Below are the code and all the weights of a small trained network. Each question names an input and a class and asks about switching units off, where a switched-off unit gives its printed mean instead of its output.

import numpy as np


def w(rows, s, z=0):
    codes = np.array(rows[::2]) - 128.0
    scale = np.full(codes.shape[1], s)
    scale[-1] = z or s
    return codes * scale


def f(y):
    return y / 2 * (1 + np.tanh(0.7978845608 * (y + 0.044715 * y**3)))


def log_softmax(a):
    a = a - a.max(-1, keepdims=True)
    return a - np.log(np.exp(a).sum(-1, keepdims=True))


def net(x, mask):
    res = np.array(x, float).reshape(1, 7) / 4 @ E
    y = f(res @ A[0][:, :-1].T + A[0][:, -1])
    res = res + np.where(mask, y, B[0][:, -1]) @ B[0][:, :-1]
    return log_softmax(res[-1] @ U[:, :-1].T + U[:, -1])


A, B = {}, {}
E = w([
[129,145,210,104,187,24,176,125,82,147],'x0',
[153,11,46,153,93,178,130,72,211,147],'x1',
[86,122,160,125,67,127,144,161,91,144],'x2',
[120,199,174,94,174,188,154,78,138,114],'x3',
[167,214,254,115,111,105,121,91,179,109],'x4',
[147,128,94,177,38,195,133,173,113,64],'x5',
[124,36,4,68,205,182,184,151,114,118],'x6',
],0.0096)
A[0] = w([
[170,235,175,136,158,117,104,119,99,104,31],'neuron 1',
[116,202,172,115,111,151,106,91,158,84,218],'neuron 2',
[177,178,135,155,115,95,116,145,113,112,61],'neuron 3',
[117,123,94,150,122,158,172,200,63,11,161],'neuron 4',
[97,108,110,101,174,34,144,164,79,134,1],'neuron 5',
[137,140,134,70,195,156,162,97,143,112,23],'neuron 6',
],0.012,0.0019)
B[0] = w([
[191,179,67,105,194,168,28,43,214,137,250],'neuron 1',
[187,74,45,171,62,178,61,101,121,35,235],'neuron 2',
[100,164,124,180,109,57,185,84,226,52,185],'neuron 3',
[108,22,23,130,123,188,100,199,93,129,228],'neuron 4',
[115,212,173,28,168,100,2,112,231,173,209],'neuron 5',
[154,120,241,218,91,29,122,181,104,24,183],'neuron 6',
],0.0086,0.014)
U = w([
[144,72,50,165,92,165,170,188,55,120,206],'0',
[184,165,226,197,99,11,152,112,130,73,117],'1',
[94,236,254,70,162,68,161,170,97,199,1],'2',
[164,117,48,124,159,158,104,103,189,123,184],'3',
],0.0097,0.006)

Each question gives the input, the list of numbers given to net, and the class t.
The units are the neurons (one row each of A and B). Each row of codes is followed by its name. A weight is (code - 128) times the scale printed after its matrix; where a second scale follows, it is the last column's (A, B and U).
mask holds one flag per neuron, in row order. A switched-off neuron (its flag False) gives its mean, the last column of its row in B, instead of its output. The means were averaged over made-up inputs and are rounded, as every weight is.
A unit's drop is (log p(t) with every unit on - log p(t) with that unit switched off) / (log p(t) with every unit on - log p(t) with every unit switched off).
The circuit of an input: a set's keep is (log p(t) with only the set's units on - log p(t) with every unit switched off) / (log p(t) with every unit on - log p(t) with every unit switched off). Starting from all 6 units, units are removed one at a time, each time the one whose removal leaves the highest keep (on an exact tie, the one counted first), for as long as the keep stays at least 0.8.
circuit, biggest first: the units of the circuit, biggest drop first
most important unit: the unit with the biggest drop
top k neurons: the k neurons with the biggest drops, biggest first
drop when u is switched off: that unit's drop, to one decimal
input [-1,-7,5,-5,0,5,-3], class 3: top 2 neurons -> neuron 1; neuron 3
input [2,-3,-6,-5,-3,0,-5], class 1: circuit, biggest first -> neuron 4
input [-1,5,8,-2,8,-3,-8], class 3: top 3 neurons -> neuron 2; neuron 1; neuron 6
input [0,2,1,0,-4,-8,0], class 2: top 2 neurons -> neuron 2; neuron 1
input [-5,3,-6,6,-6,-6,4], class 1: top 3 neurons -> neuron 6; neuron 4; neuron 1
input [-1,-3,7,-3,-2,3,-6], class 0: top 4 neurons -> neuron 5; neuron 6; neuron 4; neuron 1
input [-4,-7,2,-4,0,-5,1], class 2: circuit, biggest first -> neuron 2; neuron 4
input [-4,-8,-2,-5,7,-7,7], class 2: top 2 neurons -> neuron 5; neuron 2
input [7,-5,-6,-7,6,-1,6], class 2: top 2 neurons -> neuron 5; neuron 2
input [-5,5,5,8,-2,-1,4], class 0: circuit, biggest first -> neuron 1; neuron 5
input [2,3,-8,4,-5,3,-4], class 0: top 3 neurons -> neuron 1; neuron 5; neuron 3
input [-5,5,-4,-7,-2,2,3], class 0: top 2 neurons -> neuron 1; neuron 5
input [0,-6,-7,6,2,-7,0], class 1: top 2 neurons -> neuron 6; neuron 4
input [2,6,-4,6,4,-3,2], class 1: most important unit -> neuron 6
input [2,-5,-6,-5,-4,8,8], class 0: top 2 neurons -> neuron 4; neuron 1
input [5,-5,3,5,7,-6,0], class 3: top 3 neurons -> neuron 1; neuron 2; neuron 5
input [4,-8,-6,-5,2,-6,1], class 2: top 3 neurons -> neuron 5; neuron 2; neuron 4
input [5,-1,8,2,4,-6,1], class 2: top 2 neurons -> neuron 5; neuron 4
input [2,0,5,-5,6,-7,-7], class 3: top 3 neurons -> neuron 1; neuron 6; neuron 2
input [7,-8,-3,-8,3,-8,-3], class 2: circuit, biggest first -> neuron 5
input [7,0,-6,2,8,2,3], class 1: drop when neuron 6 is switched off -> 4.0
input [-6,0,8,2,1,0,4], class 0: drop when neuron 1 is switched off -> 0.2
input [5,2,-6,3,2,-3,8], class 1: drop when neuron 6 is switched off -> 0.4
input [-2,-8,-6,4,3,-1,-7], class 3: drop when neuron 1 is switched off -> 1.1
